What each symbol does to the objects:
τ: mok->dut, mem->pil, zik->zel, kuz->ven, nis->zum, sol->fof, feg->tef, dap->sep, kud->kag, vin->zik, sir->bek, nif->sef, ber->vin, lif->kuz, kag->fof, pog->ber, fol->lif, bet->feg, duz->nis, saz->nop, pil->guf, mas->nop, bek->res, dut->zik, res->gir, sep->zur, fal->sir, sef->vob, sur->bop, nak->tov, rek->fuf, nel->bev, tef->mas, bop->sol, sud->kud, gez->duz, bev->vum, vob->lel, guf->sud, vop->mok, loz->nel, gir->zif, nop->gez, bik->zif, ven->fol, fuf->nif, lel->bik, zur->zif, zum->vop, tiv->kuz, zel->sol, nem->pog, zif->bev, tov->fal, vum->dap, fof->bop
λ: mok->zum, mem->lel, zik->mok, kuz->sol, nis->feg, sol->lif, feg->zik, dap->mem, kud->guf, vin->fol, sir->duz, nif->tiv, ber->ven, lif->ber, kag->sud, pog->zel, fol->kuz, bet->dut, duz->vum, saz->nem, pil->bik, mas->feg, bek->fal, dut->dut, res->sir, sep->kud, fal->nak, sef->fuf, sur->vin, nak->dut, rek->tov, nel->fal, tef->bet, bop->kag, sud->ber, gez->mas, bev->loz, vob->nif, guf->mem, vop->nis, loz->tov, gir->bek, nop->gir, bik->sud, ven->tiv, fuf->zif, lel->fol, zur->kag, zum->saz, tiv->nis, zel->lif, nem->sur, zif->sep, tov->duz, vum->nel, fof->saz

The rows follow the links: the fewer symbols apart two objects are, the more alike their rows tend to be.

Each row is also shifted at random along 5 hidden directions that mean nothing.

Some objects, each with a row of numbers:
nis: -176	0	-93	62	-22	87	42	-486	-266	-194	-326	-152	-242	92	324	249	-26	-197	81	-406	109	218	-306	-248	334	182	59	-104	464	-167	-679	-423	163	421	-204	383	59	106	-325	307	-86	-71
sir: -30	275	-104	-70	57	254	-74	94	333	81	50	283	-227	90	126	111	-138	-70	-129	79	-40	-314	-106	8	-52	-195	-30	-238	3	14	-6	139	43	-147	49	-314	105	-33	-390	347	-244	-200
gir: 72	444	-206	-242	-60	-54	-454	152	371	-40	-15	-244	-531	-77	65	-186	208	-88	3	-56	-45	332	-49	-103	219	-187	-71	-141	203	217	-215	-346	418	147	-185	142	89	-163	34	321	62	21
zum: -253	-336	-248	60	32	-44	85	-232	-222	-284	96	-163	150	-169	13	-43	111	-146	52	-30	26	228	4	-230	334	-108	89	-153	216	-443	-454	-83	-96	254	-63	185	-82	-172	-58	70	138	-22
bik: -32	-205	-4	244	-351	-170	-294	18	-142	34	-163	187	-245	-227	324	345	228	97	335	-522	-48	-1	143	308	362	-37	-12	224	306	-361	-53	-261	-145	158	-239	301	-72	217	-37	174	-2	251
vum: 230	-34	251	-146	155	-24	-81	285	22	163	198	-1	74	42	-72	143	-211	202	-322	274	-173	-356	180	-144	-376	-21	-143	-240	-313	324	222	-97	-79	-310	337	-485	13	-188	-125	24	218	-118
lel: -181	-432	11	333	-284	-143	-1	135	45	221	57	217	94	-268	31	346	85	82	58	45	-77	-395	226	377	1	-215	-181	212	65	-481	169	97	-405	-66	39	-69	8	145	89	-226	32	87
sep: 277	227	222	402	-193	39	41	53	25	435	-449	277	-103	302	381	296	97	294	38	-246	-185	-263	-32	107	-82	216	107	-222	-44	371	157	-276	-9	-252	-236	-56	-190	94	-343	127	-285	199
res: 34	523	-193	25	-68	-63	-149	336	582	94	204	-162	-413	86	-264	-492	162	39	-382	692	-244	90	48	-2	-613	-538	-344	-262	-94	238	23	43	230	-47	383	-272	-217	-434	166	66	183	-211
lif: 9	197	49	-410	155	187	336	-335	-89	417	-501	339	-139	225	91	592	48	-635	202	-70	5	141	-482	193	102	620	177	-25	-100	-1	96	314	-85	-145	-271	93	343	492	-118	151	-105	-229
fal: 72	-237	101	-82	152	196	-339	119	96	-334	414	128	152	-252	99	-259	-344	518	-133	-205	354	-472	76	29	-41	-275	-1	-79	-39	0	256	149	-106	-31	169	-379	270	-239	-260	86	-163	-145
nif: -82	-206	15	-295	102	23	185	394	245	670	28	-72	442	13	-479	174	-75	-400	-92	536	-241	-628	403	-96	237	-100	76	1	-64	-204	409	564	-239	-221	78	-144	-57	246	185	-221	127	-164
tov: 25	-289	33	-746	385	103	-471	228	-183	-318	443	-147	1	-499	-248	-155	-308	-38	148	-356	258	-231	255	-180	534	-52	113	98	63	-146	226	195	56	258	173	12	290	-35	3	244	264	-172
vin: -17	43	38	-162	70	-88	74	-209	-90	-227	-111	-137	136	-17	71	-123	250	96	137	40	390	520	-241	156	-205	413	7	107	-76	464	77	-93	71	37	-131	57	273	-147	216	-167	61	112
sud: -9	-65	79	353	-414	-250	-114	84	-107	20	-91	179	-275	-46	45	-70	241	242	234	-177	-81	140	55	365	-148	-61	-11	69	20	-156	34	-57	4	50	39	305	-256	-12	85	46	-49	186
bet: 60	233	-263	248	54	-5	86	-164	-119	-543	165	-399	-225	44	-13	-545	-80	174	-104	-200	164	643	15	-203	43	-257	-226	250	219	167	-227	-375	137	457	82	263	-106	-39	308	-143	217	-23
dap: 180	17	183	541	-289	-154	-199	-69	-39	35	-148	92	-260	-2	368	184	112	518	-93	-342	-180	-74	116	205	-136	-175	-178	35	160	-8	-121	-561	-136	-61	-49	-146	-210	-13	-223	34	-19	290
feg: -21	-85	-62	177	92	165	137	-160	-140	-523	163	-117	222	113	256	-164	-298	155	-49	-354	409	186	-87	-379	201	138	-26	-34	-10	373	-101	-179	118	274	-135	188	248	-39	46	-109	-111	-129
zik: 24	-111	-35	-14	314	192	537	90	-89	-207	181	23	712	211	22	-183	-174	270	0	390	584	-47	-80	-150	-488	398	-6	-356	-494	935	440	226	-64	-208	83	-245	242	-405	39	-298	-14	-245
nel: 215	-326	301	-644	227	-102	-735	161	-320	-507	321	-358	58	-530	60	-224	-217	531	118	-628	466	72	112	-268	355	213	74	37	86	508	156	-338	233	294	38	58	429	-318	29	235	313	65
pog: -66	-394	123	118	23	-7	-31	-293	-117	-404	159	3	545	-234	175	-183	85	466	45	-146	478	224	-100	207	-36	193	109	172	-156	71	126	57	-250	-107	-277	-209	372	-235	118	-443	-181	269

From each start, follow one symbol. Which object do you reach?
Answers are names.
---
13	114	-4	479	130	427	299	-322	78	-115	2	377	-49	229	271	-47	-340	413	-198	-86	175	-521	10	259	-317	-370	-7	107	45	-150	-8	70	-310	-84	225	-548	-135	7	-599	97	-442	-100
λ: dut
---
53	28	-266	-252	438	269	401	93	-193	-218	101	-17	213	29	9	-112	-147	-140	250	-70	352	89	69	-195	123	183	80	-100	-139	476	240	137	-97	132	34	34	120	-89	-53	72	150	-250
λ: dut
---
6	146	276	-467	218	200	102	537	138	308	10	-112	335	239	-294	-46	-290	19	-162	487	144	-732	243	-90	-495	237	49	-109	-216	743	499	310	306	-221	392	-264	-92	-174	-49	89	-99	-127
λ: tov
---
-81	350	-265	90	33	145	88	-256	173	236	-71	145	-620	194	-12	396	-130	-563	-301	19	-649	-149	-32	-23	129	-574	-148	76	293	-866	-625	-176	-121	-25	108	-278	-255	403	-430	328	14	-154
λ: vum
---
-170	-541	222	168	-150	-34	-117	-260	-23	-11	47	68	344	-183	-118	3	-233	210	-176	-10	197	-231	-224	-64	146	-41	35	-25	144	-536	34	373	-316	185	-11	24	231	72	40	-368	-10	-375
τ: kuz
---
-73	-91	126	631	-450	-229	105	221	7	39	32	213	-57	43	76	1	130	400	-54	234	-167	-190	154	318	-652	-230	-221	-49	-161	-45	138	-19	-86	-160	330	-8	-373	-230	40	-77	-79	65
τ: sud
---
258	268	112	393	-109	-23	65	179	278	533	-245	117	-62	278	81	79	77	231	-202	121	-387	-357	155	43	-183	-162	11	-196	-87	182	241	-119	-117	-342	-68	-377	-296	57	-241	-41	-170	119
τ: bev
---
-106	25	202	536	-179	41	349	-289	172	-159	-74	-10	454	443	213	-195	159	524	-265	421	169	25	-198	250	-930	177	-17	5	-266	516	-118	-216	49	-415	-41	-493	-138	-367	-96	-406	-493	465
τ: pog
---
37	-48	95	25	57	264	233	191	295	673	-310	141	356	282	-5	358	-141	-142	-99	163	-149	-841	230	51	156	22	171	21	59	53	277	244	-149	-306	-129	-317	-143	345	-224	-28	-358	62
τ: nif
---
108	48	356	291	-318	-177	-131	23	-161	-117	-144	41	44	117	91	-346	111	579	88	-244	132	39	-101	139	-292	224	182	-77	-119	274	149	17	290	10	-1	301	-243	-214	-16	-61	-408	250
λ: sud
---
-17	629	-98	-135	-73	-367	29	-72	-32	72	-159	-371	-609	171	-619	-501	483	-493	12	407	-603	846	-111	91	-281	-142	6	235	52	-384	-361	59	446	153	261	459	-600	49	431	37	215	199
τ: bop
---
-2	-37	181	399	-79	149	269	-434	-49	169	-266	445	146	287	166	56	37	-19	19	-188	-139	-144	-201	280	-59	90	370	97	-164	-495	-32	346	-183	-312	-269	-81	-165	275	-303	-114	-674	256
τ: sol
---
3	63	276	238	-148	-3	22	-494	-127	-153	-231	39	24	181	133	-241	55	392	-74	-197	267	299	-447	219	-325	254	101	161	18	-11	-94	112	89	67	-117	117	46	28	-22	-207	-383	113
τ: fof
---
-119	149	-372	416	131	14	611	-150	-2	27	14	-117	31	208	-222	-171	162	-193	-194	565	-258	144	82	-85	-248	-416	-129	-194	-31	-267	-279	8	-357	6	276	-215	-428	-208	-44	-137	250	-174
τ: dut
---
320	-220	344	209	-43	-101	-47	418	55	267	173	166	461	-10	-101	-260	-85	554	-62	144	-25	-425	272	-148	-176	51	181	-392	-469	301	664	340	-160	-338	24	-161	-106	-269	8	-254	-143	-26
τ: zif
---
-206	-263	111	-63	-50	-121	65	102	-63	-363	296	-263	601	84	-191	-399	13	178	-128	476	202	79	-36	-248	-464	252	89	-272	-392	435	-51	112	358	-141	87	-11	28	-633	200	-257	-145	168
τ: nop
